Here is a tiny trained network, its code and every weight. The questions are about switching its units off for an input and a class, where a switched-off unit gives its printed mean instead of its output.

import numpy as np


def w(rows, s, z=0):
    codes = np.array(rows[::2]) - 128.0
    scale = np.full(codes.shape[1], s)
    scale[-1] = z or s
    return codes * scale


def norm(h):
    return h / np.sqrt((h * h).mean(-1, keepdims=True) + 1e-5)


def f(y):
    return np.maximum(y, 0)


def log_softmax(a):
    a = a - a.max(-1, keepdims=True)
    return a - np.log(np.exp(a).sum(-1, keepdims=True))


def net(x, mask):
    res = np.array(x, float).reshape(1, 3) / 4 @ E
    u = 0
    for l in range(4):
        y = f(norm(res) @ A[l][:, :-1].T + A[l][:, -1])
        res = res + np.where(mask[u : u + 9], y, B[l][:, -1]) @ B[l][:, :-1]
        u += 9
    return log_softmax(norm(res)[-1] @ U[:, :-1].T + U[:, -1])


A, B = {}, {}
E = w([
[106,231,65,96,55,139,131,55,90,175,36],'x0',
[185,139,118,77,59,63,130,185,87,147,194],'x1',
[186,151,160,96,173,194,6,92,51,155,152],'x2',
],0.014)
A[0] = w([
[132,170,173,100,190,176,90,155,131,211,177,45],'L0N1',
[170,145,146,113,199,142,124,110,112,164,138,45],'L0N2',
[183,99,90,69,103,95,99,185,110,102,206,84],'L0N3',
[91,83,101,190,104,99,178,161,150,25,175,84],'L0N4',
[168,123,91,149,167,106,139,94,126,138,111,9],'L0N5',
[115,175,205,221,242,146,125,116,186,118,106,71],'L0N6',
[151,203,122,142,101,94,193,75,120,94,110,145],'L0N7',
[120,61,164,167,158,85,182,124,149,115,224,52],'L0N8',
[172,118,213,123,203,149,71,254,133,41,138,77],'L0N9',
],0.0086,0.011)
B[0] = w([
[192,155,141,129,129,105,159,14,123,86,145,170],'L0N1',
[162,167,143,90,141,131,130,60,175,98,142,145],'L0N2',
[61,205,220,141,162,84,61,151,115,201,92,218],'L0N3',
[166,203,131,140,192,115,153,39,171,164,239,231],'L0N4',
[131,129,176,117,69,150,186,117,126,176,110,128],'L0N5',
[58,167,175,99,106,84,34,161,106,145,121,219],'L0N6',
[171,111,153,60,158,115,100,76,91,121,90,221],'L0N7',
[144,25,143,18,65,163,167,97,91,31,93,211],'L0N8',
[110,47,148,2,86,169,174,90,127,76,147,253],'L0N9',
],0.0097,0.0072)
A[1] = w([
[156,150,85,153,79,62,105,210,113,157,162,26],'L1N1',
[102,123,84,149,117,52,195,167,174,94,121,47],'L1N2',
[87,129,103,241,147,192,114,148,154,97,89,20],'L1N3',
[122,112,82,149,130,65,192,134,179,141,99,2],'L1N4',
[59,125,137,182,153,183,116,116,164,84,92,33],'L1N5',
[137,167,140,123,159,76,106,95,122,117,90,148],'L1N6',
[72,78,127,160,198,176,123,118,155,80,81,91],'L1N7',
[109,124,100,179,132,72,190,157,196,124,127,33],'L1N8',
[199,127,130,119,45,43,121,253,128,142,165,34],'L1N9',
],0.015,0.0091)
B[1] = w([
[84,178,244,74,136,123,93,76,129,169,117,151],'L1N1',
[214,149,162,152,66,225,134,110,158,142,185,184],'L1N2',
[28,149,249,117,134,116,82,139,96,181,132,139],'L1N3',
[182,173,197,227,40,230,120,65,161,70,179,166],'L1N4',
[30,148,197,94,60,62,54,119,31,228,160,173],'L1N5',
[118,80,118,94,99,96,138,95,151,77,176,255],'L1N6',
[101,139,249,40,120,103,117,143,73,220,161,210],'L1N7',
[167,172,199,160,140,181,134,6,227,99,158,171],'L1N8',
[49,141,245,54,120,83,64,93,31,210,143,190],'L1N9',
],0.012,0.0096)
A[2] = w([
[193,134,105,180,172,140,122,146,113,115,126,54],'L2N1',
[193,200,36,230,235,52,210,227,214,18,21,8],'L2N2',
[129,135,147,169,90,150,163,140,158,123,129,111],'L2N3',
[105,196,87,115,98,138,144,107,115,151,41,146],'L2N4',
[125,141,136,87,118,133,146,92,131,113,111,151],'L2N5',
[102,212,52,230,252,91,93,215,66,200,33,5],'L2N6',
[234,221,36,249,235,67,191,218,211,23,20,10],'L2N7',
[144,144,124,131,169,158,94,120,101,133,150,80],'L2N8',
[99,91,96,158,106,148,146,190,153,155,94,41],'L2N9',
],0.025,0.02)
B[2] = w([
[136,115,117,94,98,120,174,119,183,128,98,128],'L2N1',
[40,188,33,207,215,180,43,89,31,218,38,128],'L2N2',
[162,132,134,127,103,124,120,109,124,104,115,152],'L2N3',
[173,86,143,62,51,129,127,159,101,126,131,181],'L2N4',
[121,140,84,130,116,125,133,143,142,133,108,250],'L2N5',
[32,94,77,229,203,31,56,162,92,101,231,128],'L2N6',
[51,46,212,247,210,51,58,20,79,5,203,128],'L2N7',
[138,155,129,134,121,168,93,84,134,101,150,144],'L2N8',
[177,149,144,141,144,133,90,151,126,89,119,128],'L2N9',
],0.026,0.021)
A[3] = w([
[127,97,47,189,229,138,166,136,131,188,3,4],'L3N1',
[52,112,53,105,133,135,168,144,145,107,77,93],'L3N2',
[137,153,116,96,81,154,116,77,113,134,136,124],'L3N3',
[136,41,184,135,210,149,154,164,142,55,167,119],'L3N4',
[129,200,86,161,160,134,141,93,179,80,168,124],'L3N5',
[126,177,157,159,127,97,103,178,71,178,133,127],'L3N6',
[69,124,116,94,112,97,129,141,109,81,105,140],'L3N7',
[171,167,96,135,170,185,55,122,93,82,146,123],'L3N8',
[97,144,112,166,157,50,94,200,126,169,96,110],'L3N9',
],0.021,0.022)
B[3] = w([
[95,201,147,187,152,81,160,98,159,217,160,128],'L3N1',
[84,121,130,197,164,128,177,134,176,173,114,141],'L3N2',
[130,138,143,196,199,137,148,106,165,99,151,250],'L3N3',
[221,75,70,35,6,114,133,175,128,95,77,173],'L3N4',
[121,120,79,214,208,135,143,151,109,153,144,162],'L3N5',
[81,124,164,156,153,128,115,137,133,155,84,169],'L3N6',
[86,125,91,166,149,117,112,174,115,172,139,200],'L3N7',
[179,206,156,183,143,125,202,86,200,57,146,168],'L3N8',
[96,43,99,178,175,153,159,204,152,120,76,136],'L3N9',
],0.018,0.02)
U = w([
[199,45,84,48,41,103,151,168,119,80,88,161],'0',
[199,206,147,182,144,157,174,50,195,71,172,128],'1',
[73,173,197,94,157,68,77,98,63,192,147,131],'2',
[81,106,69,187,186,124,152,168,145,128,103,142],'3',
[142,211,44,100,212,190,120,132,6,99,105,3],'4',
],0.027,0.025)

Each question gives the input, the list of numbers given to net, and the class t.
The units are the neurons (one row each of A and B). Each row of codes is followed by its name. A weight is (code - 128) times the scale printed after its matrix; where a second scale follows, it is the last column's (A, B and U).
mask holds one flag per neuron, layer by layer. A switched-off neuron (its flag False) gives its mean, the last column of its row in B, instead of its output. The means were averaged over made-up inputs and are rounded, as every weight is.
A unit's drop is (log p(t) with every unit on - log p(t) with that unit switched off) / (log p(t) with every unit on - log p(t) with every unit switched off).
The circuit of an input: a set's keep is (log p(t) with only the set's units on - log p(t) with every unit switched off) / (log p(t) with every unit on - log p(t) with every unit switched off). Starting from the 12 units with the biggest drops (on a tie, the unit counted first), units are removed one at a time, each time the one whose removal leaves the highest keep (on an exact tie, the one counted first), for as long as the keep stays at least 0.8.
units of the circuit, in order: the units of the circuit, biggest drop first
most important unit: the unit with the biggest drop
k most important neurons: the k neurons with the biggest drops, biggest first
top k neurons in layer l: the k neurons of layer l with the biggest drops, biggest first
drop of u: that unit's drop, to one decimal
input [5,4,6], class 1: units of the circuit, in order => L3N3
input [-2,-5,-4], class 2: 2 most important neurons => L0N6, L1N5
input [7,8,0], class 2: 3 most important neurons => L1N9, L0N9, L3N4
input [7,-8,-3], class 2: 3 most important neurons => L1N5, L1N7, L0N9
input [3,-1,-3], class 3: 2 most important neurons => L1N6, L0N7
input [-3,0,-2], class 3: top 2 neurons in layer 2 => L2N5, L2N4
input [1,3,-2], class 3: 2 most important neurons => L0N7, L2N4
input [-4,8,-8], class 1: 2 most important neurons => L1N2, L1N8
input [1,1,-3], class 3: 2 most important neurons => L0N7, L0N4
input [-8,5,8], class 0: top 2 neurons in layer 0 => L0N9, L0N4
input [8,5,8], class 0: 3 most important neurons => L2N4, L0N4, L1N2
input [3,5,5], class 1: 2 most important neurons => L1N7, L1N5
input [3,6,-6], class 1: 3 most important neurons => L0N6, L1N2, L1N4
input [0,2,0], class 3: most important unit => L0N3
input [8,-4,8], class 0: 2 most important neurons => L2N4, L0N4
input [7,-3,2], class 0: drop of L2N4 => 1.9
input [3,-8,0], class 2: drop of L3N8 => 0.0
input [-4,8,6], class 2: drop of L1N9 => 1.9
input [-2,5,-4], class 2: drop of L0N3 => 0.4
input [3,-1,0], class 3: most important unit => L1N6
